Below is a small trained network, with its code and all its weights. Each question gives an input and a class and asks what happens when units are switched off, that is, made to give their printed mean instead of their output.

import numpy as np


def w(rows, s, z=0):
    codes = np.array(rows[::2]) - 128.0
    scale = np.full(codes.shape[1], s)
    scale[-1] = z or s
    return codes * scale


def f(y):
    return y / 2 * (1 + np.tanh(0.7978845608 * (y + 0.044715 * y**3)))


def log_softmax(a):
    a = a - a.max(-1, keepdims=True)
    return a - np.log(np.exp(a).sum(-1, keepdims=True))


def net(x, mask):
    res = np.array(x, float).reshape(1, 7) / 4 @ E
    y = f(res @ A[0][:, :-1].T + A[0][:, -1])
    res = res + np.where(mask, y, B[0][:, -1]) @ B[0][:, :-1]
    return log_softmax(res[-1] @ U[:, :-1].T + U[:, -1])


A, B = {}, {}
E = w([
[148,142,124,142,133],'x0',
[168,151,122,156,134],'x1',
[181,89,240,137,205],'x2',
[60,198,184,189,157],'x3',
[185,253,157,28,121],'x4',
[100,111,132,107,124],'x5',
[95,109,135,103,127],'x6',
],0.0074)
A[0] = w([
[132,154,164,71,103,76],'N1',
[118,177,141,145,130,2],'N2',
[60,177,169,177,105,213],'N3',
[73,97,116,80,114,223],'N4',
[163,157,113,154,2,143],'N5',
[85,140,66,130,71,98],'N6',
[92,80,120,193,134,44],'N7',
[93,181,149,148,154,162],'N8',
[150,179,132,194,104,222],'N9',
[187,112,82,118,142,149],'N10',
[111,199,158,107,108,186],'N11',
[141,155,130,70,148,25],'N12',
[93,155,134,161,152,21],'N13',
[99,100,107,165,139,110],'N14',
[120,131,85,108,91,27],'N15',
[144,98,107,82,113,231],'N16',
[163,79,196,137,162,24],'N17',
[75,176,66,140,80,99],'N18',
[181,82,56,55,145,50],'N19',
[96,161,68,138,100,31],'N20',
[179,69,125,82,117,88],'N21',
[161,105,116,113,108,111],'N22',
[166,101,222,141,91,38],'N23',
[134,185,137,96,117,62],'N24',
[104,156,72,137,101,39],'N25',
[110,124,135,233,122,219],'N26',
[148,163,138,98,110,51],'N27',
[128,163,143,81,136,74],'N28',
[110,88,108,174,127,43],'N29',
[80,176,164,156,133,20],'N30',
],0.013,0.0047)
B[0] = w([
[167,133,56,103,142,178],'N1',
[93,164,49,185,129,135],'N2',
[104,45,181,190,52,255],'N3',
[184,69,183,102,96,209],'N4',
[141,137,160,89,143,198],'N5',
[147,132,177,149,205,206],'N6',
[152,93,1,87,175,189],'N7',
[121,115,126,146,60,206],'N8',
[146,85,171,92,78,218],'N9',
[89,71,134,116,57,167],'N10',
[161,87,94,79,95,240],'N11',
[119,133,15,131,140,158],'N12',
[61,181,41,176,78,139],'N13',
[144,86,47,104,163,169],'N14',
[82,153,160,199,149,146],'N15',
[131,104,169,144,79,201],'N16',
[100,225,139,133,215,175],'N17',
[118,154,191,103,202,220],'N18',
[43,170,113,176,65,190],'N19',
[116,228,178,158,240,167],'N20',
[66,182,156,242,79,169],'N21',
[91,137,153,179,66,141],'N22',
[77,224,158,149,211,158],'N23',
[118,97,38,89,130,182],'N24',
[92,194,163,138,208,160],'N25',
[155,85,136,81,94,247],'N26',
[126,102,40,156,134,158],'N27',
[175,128,19,110,153,169],'N28',
[145,136,19,134,141,160],'N29',
[45,185,60,198,50,164],'N30',
],0.007)
U = w([
[5,162,101,214,22,74],'0',
[161,95,2,88,165,1],'1',
[77,221,172,143,248,45],'2',
[153,87,168,89,89,233],'3',
[145,94,163,90,89,219],'4',
],0.0085,0.005)

Each question gives the input, the list of numbers given to net, and the class t.
The units are the neurons (one row each of A and B). Each row of codes is followed by its name. A weight is (code - 128) times the scale printed after its matrix; where a second scale follows, it is the last column's (A, B and U).
mask holds one flag per neuron, in row order. A switched-off neuron (its flag False) gives its mean, the last column of its row in B, instead of its output. The means were averaged over made-up inputs and are rounded, as every weight is.
A unit's drop is (log p(t) with every unit on - log p(t) with that unit switched off) / (log p(t) with every unit on - log p(t) with every unit switched off).
The circuit of an input: a set's keep is (log p(t) with only the set's units on - log p(t) with every unit switched off) / (log p(t) with every unit on - log p(t) with every unit switched off). Starting from the 12 units with the biggest drops (on a tie, the unit counted first), units are removed one at a time, each time the one whose removal leaves the highest keep (on an exact tie, the one counted first), for as long as the keep stays at least 0.8.
circuit, biggest first: the units of the circuit, biggest drop first
top k neurons: the k neurons with the biggest drops, biggest first
drop of u: that unit's drop, to one decimal
input [2,3,4,-6,-5,-3,6], class 0: circuit, biggest first : (N21; N19)
input [-4,-8,-2,2,-5,-4,5], class 3: top neuron : (N4)
input [1,2,8,0,-3,-2,-5], class 2: top 2 neurons : (N17; N23)
input [-3,4,-8,7,7,-5,5], class 2: top 4 neurons : (N18; N20; N25; N6)
input [-5,-6,5,7,3,1,-4], class 0: circuit, biggest first : (N30; N3)
input [-5,5,8,-8,1,-3,0], class 0: circuit, biggest first : (N21; N19)
input [-1,-6,1,-5,6,-7,6], class 1: circuit, biggest first : (N3; N12)
input [3,1,0,0,4,3,-2], class 1: circuit, biggest first : (N3; N4; N21)
input [-7,-5,8,-4,-2,4,-4], class 2: circuit, biggest first : (N17; N23)
input [-5,-4,-2,6,-7,6,5], class 1: top 3 neurons : (N7; N14; N29)
input [-4,-1,-7,-1,7,7,3], class 1: top 4 neurons : (N11; N24; N28; N1)
input [3,-7,6,-8,-8,3,-5], class 0: top 2 neurons : (N21; N19)
input [-1,2,8,3,4,-3,-2], class 2: top 2 neurons : (N23; N17)
input [4,2,-3,-8,4,0,8], class 0: circuit, biggest first : (N19)
input [8,0,-7,7,-8,-6,-5], class 1: top 2 neurons : (N7; N14)
input [-4,2,3,8,1,2,-8], class 0: drop of N30 : 0.2
input [-5,-5,1,3,-7,5,0], class 1: drop of N14 : 0.1
input [-2,-6,-3,1,7,-7,-1], class 1: drop of N16 : 0.0
